[[154, 16, 490, 500, -25, 505],
[569, 483, 0, -3, 488, 14],
[98, -14, 517, 500, 22, 490],
[482, 502, 24, 3, 19, 15],
[-55, 29, 494, 502, 502, 543],
[509, 518, 5, -4, 28, 10],
[7, -23, 506, 506, 13, 494],
[536, 0, 488, 504, 2, 519],
[408, 490, -8, 0, 507, -15],
[-45, -14, 512, 503, 3, 511],
[36, -7, 505, 503, -12, 476],
[53, 504, 508, 2, -20, 483]]
=>
[[505, 14, 490, 15, 543, 10, 494, 519, -15, 511, 476, 483],
[-25, 488, 22, 19, 502, 28, 13, 2, 507, 3, -12, -20],
[500, -3, 500, 3, 502, -4, 506, 504, 0, 503, 503, 2],
[490, 0, 517, 24, 494, 5, 506, 488, -8, 512, 505, 508],
[16, 483, -14, 502, 29, 518, -23, 0, 490, -14, -7, 504],
[154, 569, 98, 482, -55, 509, 7, 536, 408, -45, 36, 53]]

[[-260, -155, -484, -112, -420, 159, -208, 54, -48, -92, -394, -326, -427, -406, -436],
[-255, -133, -482, -109, -423, 256, -186, 128, -33, -94, -374, -325, -418, -279, -419],
[73, -75, 367, 78, 288, -523, -97, -278, -7, 30, 292, 250, 124, 2, 52],
[267, 171, 511, 126, 432, -191, 231, -100, 40, 95, 409, 359, 445, 340, 460],
[-102, 69, -397, -90, -306, 518, 66, 301, 2, -39, -310, -265, -164, -16, -112],
[113, 274, -158, -29, -78, 569, 339, 324, 38, 37, -123, -92, 192, 274, 305]]
=>
[[-436, -419, 52, 460, -112, 305],
[-406, -279, 2, 340, -16, 274],
[-427, -418, 124, 445, -164, 192],
[-326, -325, 250, 359, -265, -92],
[-394, -374, 292, 409, -310, -123],
[-92, -94, 30, 95, -39, 37],
[-48, -33, -7, 40, 2, 38],
[54, 128, -278, -100, 301, 324],
[-208, -186, -97, 231, 66, 339],
[159, 256, -523, -191, 518, 569],
[-420, -423, 288, 432, -306, -78],
[-112, -109, 78, 126, -90, -29],
[-484, -482, 367, 511, -397, -158],
[-155, -133, -75, 171, 69, 274],
[-260, -255, 73, 267, -102, 113]]

[[-564, -172, 58, -408, -237],
[-230, -148, -415, 344, -205],
[-357, 15, 448, -320, -159],
[-568, 304, -278, -261, 188]]
=>
[[-237, -205, -159, 188],
[-408, 344, -320, -261],
[58, -415, 448, -278],
[-172, -148, 15, 304],
[-564, -230, -357, -568]]

[[269, 480, -97, 413, 395, -156, 45, -295],
[-396, 400, -381, 99, 283, 510, -235, 15],
[291, 437, -75, 389, 369, -171, 63, -276],
[451, -181, 308, 48, -116, -529, 226, -121]]
=>
[[-295, 15, -276, -121],
[45, -235, 63, 226],
[-156, 510, -171, -529],
[395, 283, 369, -116],
[413, 99, 389, 48],
[-97, -381, -75, 308],
[480, 400, 437, -181],
[269, -396, 291, 451]]

[[352, -23, 36, 10, 158, -274, -153, -125, 166],
[-293, -102, 124, 182, 35, 261, 392, 333, 85],
[-137, 334, -151, -180, -224, 266, -207, -161, -334],
[319, 147, -40, -91, 52, -178, -277, -227, 4],
[152, -330, 170, 186, 262, -253, 189, 174, 374],
[-350, -120, 139, 191, 28, 304, 424, 376, 91],
[285, 109, -38, -92, 60, -149, -276, -199, 23],
[-302, 353, -102, -101, -244, 452, -5, -2, -348]]
=>
[[166, 85, -334, 4, 374, 91, 23, -348],
[-125, 333, -161, -227, 174, 376, -199, -2],
[-153, 392, -207, -277, 189, 424, -276, -5],
[-274, 261, 266, -178, -253, 304, -149, 452],
[158, 35, -224, 52, 262, 28, 60, -244],
[10, 182, -180, -91, 186, 191, -92, -101],
[36, 124, -151, -40, 170, 139, -38, -102],
[-23, -102, 334, 147, -330, -120, 109, 353],
[352, -293, -137, 319, 152, -350, 285, -302]]

[[176, -156, -182, -132, 500, -79, -221, -195],
[-178, 244, 140, -159, -204, -141, 434, -71],
[-160, -194, -122, 511, -79, -216, -203, 90],
[323, 136, -146, -198, -142, 500, -75, -213]]
=>
[[-195, -71, 90, -213],
[-221, 434, -203, -75],
[-79, -141, -216, 500],
[500, -204, -79, -142],
[-132, -159, 511, -198],
[-182, 140, -122, -146],
[-156, 244, -194, 136],
[176, -178, -160, 323]]

[[-29, 24, -85, -220, -54, 35, 294],
[37, -278, -564, -245, -11, -17, 0],
[105, -357, -553, -361, -143, -80, -56],
[49, -22, 15, -341, -197, -33, 252],
[153, -216, -145, -542, -317, -126, 70]]
=>
[[294, 0, -56, 252, 70],
[35, -17, -80, -33, -126],
[-54, -11, -143, -197, -317],
[-220, -245, -361, -341, -542],
[-85, -564, -553, 15, -145],
[24, -278, -357, -22, -216],
[-29, 37, 105, 49, 153]]
